Here is a tiny trained network, its code and every weight. The questions are about switching its units off for an input and a class, where a switched-off unit gives its printed mean instead of its output.

import numpy as np


def w(rows, s, z=0):
    codes = np.array(rows[::2]) - 128.0
    scale = np.full(codes.shape[1], s)
    scale[-1] = z or s
    return codes * scale


def norm(h):
    return h / np.sqrt((h * h).mean(-1, keepdims=True) + 1e-5)


def f(y):
    return y / 2 * (1 + np.tanh(0.7978845608 * (y + 0.044715 * y**3)))


def log_softmax(a):
    a = a - a.max(-1, keepdims=True)
    return a - np.log(np.exp(a).sum(-1, keepdims=True))


def net(x, mask):
    res = np.array(x, float).reshape(1, 4) / 4 @ E
    u = 0
    for l in range(4):
        y = f(norm(res) @ A[l][:, :-1].T + A[l][:, -1])
        res = res + np.where(mask[u : u + 3], y, B[l][:, -1]) @ B[l][:, :-1]
        u += 3
    return log_softmax(norm(res)[-1] @ U[:, :-1].T + U[:, -1])


A, B = {}, {}
E = w([
[193,83,153,144,206,211,98,123,204,157,8],'x0',
[197,83,113,202,129,146,134,73,185,134,61],'x1',
[89,29,232,214,230,53,185,54,210,108,126],'x2',
[228,103,123,220,3,116,138,70,180,80,69],'x3',
],0.0066)
A[0] = w([
[178,54,119,208,87,150,158,112,194,110,71,3],'0.n0',
[254,149,115,77,126,166,77,113,168,167,125,131],'0.n1',
[110,81,174,137,143,38,185,61,129,123,135,8],'0.n2',
],0.0072,0.0021)
B[0] = w([
[166,92,201,172,64,113,81,1,106,140,87,254],'0.n0',
[136,109,110,123,102,96,201,140,114,142,83,202],'0.n1',
[116,15,12,129,120,88,128,201,196,103,111,205],'0.n2',
],0.0095,0.006)
A[1] = w([
[112,42,157,64,253,209,137,108,164,102,146,167],'1.n0',
[72,157,181,133,146,59,166,80,154,138,146,4],'1.n1',
[121,90,208,222,137,104,166,132,164,97,201,78],'1.n2',
],0.0065,0.0022)
B[1] = w([
[93,167,180,164,77,68,120,164,51,176,108,255],'1.n0',
[164,77,55,186,61,125,200,151,111,145,12,124],'1.n1',
[89,136,97,120,163,137,88,153,202,38,111,199],'1.n2',
],0.011,0.0035)
A[2] = w([
[150,172,77,75,57,146,159,169,90,81,253,3],'2.n0',
[227,159,66,100,75,243,140,103,193,161,137,45],'2.n1',
[198,140,114,189,123,170,108,106,191,63,141,32],'2.n2',
],0.0062,0.0025)
B[2] = w([
[94,187,148,95,58,148,68,103,209,87,133,253],'2.n0',
[90,102,142,157,156,51,152,166,100,138,148,162],'2.n1',
[104,63,246,65,130,160,81,138,64,154,72,156],'2.n2',
],0.012,0.0056)
A[3] = w([
[192,117,208,182,115,159,104,1,174,106,78,18],'3.n0',
[146,203,111,71,63,161,86,101,144,116,143,71],'3.n1',
[122,104,25,128,120,154,133,171,129,84,28,251],'3.n2',
],0.0073,0.0018)
B[3] = w([
[225,70,217,159,144,195,2,11,27,126,168,254],'3.n0',
[53,174,84,49,110,188,136,70,89,22,135,225],'3.n1',
[216,106,58,141,245,226,187,83,148,167,187,176],'3.n2',
],0.0087,0.0075)
U = w([
[219,68,200,193,101,152,59,35,116,120,86,252],'0',
[200,144,64,98,156,196,227,132,98,172,77,34],'1',
[84,207,98,55,62,196,82,88,138,51,161,119],'2',
[81,179,236,143,144,88,117,194,87,224,101,107],'3',
[71,62,62,157,174,75,147,153,248,82,188,105],'4',
],0.014,0.0029)

Each question gives the input, the list of numbers given to net, and the class t.
The units are the neurons (one row each of A and B). Each row of codes is followed by its name. A weight is (code - 128) times the scale printed after its matrix; where a second scale follows, it is the last column's (A, B and U).
mask holds one flag per neuron, layer by layer. A switched-off neuron (its flag False) gives its mean, the last column of its row in B, instead of its output. The means were averaged over made-up inputs and are rounded, as every weight is.
A unit's drop is (log p(t) with every unit on - log p(t) with that unit switched off) / (log p(t) with every unit on - log p(t) with every unit switched off).
The circuit of an input: a set's keep is (log p(t) with only the set's units on - log p(t) with every unit switched off) / (log p(t) with every unit on - log p(t) with every unit switched off). Starting from all 12 units, units are removed one at a time, each time the one whose removal leaves the highest keep (on an exact tie, the one counted first), for as long as the keep stays at least 0.8.
units of the circuit, in order: the units of the circuit, biggest drop first
k most important neurons: the k neurons with the biggest drops, biggest first
drop when u is switched off: that unit's drop, to one decimal
input [5,-6,-7,2], class 1: units of the circuit, in order -> [0.n1, 3.n2]
input [-6,4,2,-8], class 3: 4 most important neurons -> [1.n0, 0.n0, 0.n1, 3.n1]
input [7,-8,6,1], class 3: units of the circuit, in order -> [1.n0, 0.n0]
input [-3,-5,8,-7], class 4: units of the circuit, in order -> [0.n2]
input [-5,3,1,1], class 4: units of the circuit, in order -> [0.n2, 3.n0]
input [6,-8,-4,-6], class 3: units of the circuit, in order -> [1.n0, 2.n0]
input [0,5,7,-8], class 4: 3 most important neurons -> [0.n2, 1.n2, 3.n0]
input [1,1,-7,0], class 1: units of the circuit, in order -> [0.n1, 3.n2]
input [-3,8,-4,-1], class 1: 2 most important neurons -> [0.n1, 3.n0]
input [0,-3,-5,6], class 2: 3 most important neurons -> [0.n0, 0.n2, 2.n0]
input [6,-7,-2,-2], class 3: 2 most important neurons -> [2.n0, 1.n0]
input [-2,1,1,-5], class 3: 2 most important neurons -> [0.n0, 1.n0]
input [0,2,6,-6], class 4: drop when 3.n0 is switched off -> 0.1
input [6,-8,8,-6], class 3: units of the circuit, in order -> [1.n0]
input [2,2,7,-3], class 4: drop when 0.n2 is switched off -> 0.6
input [5,-7,-4,4], class 1: drop when 0.n1 is switched off -> 0.4
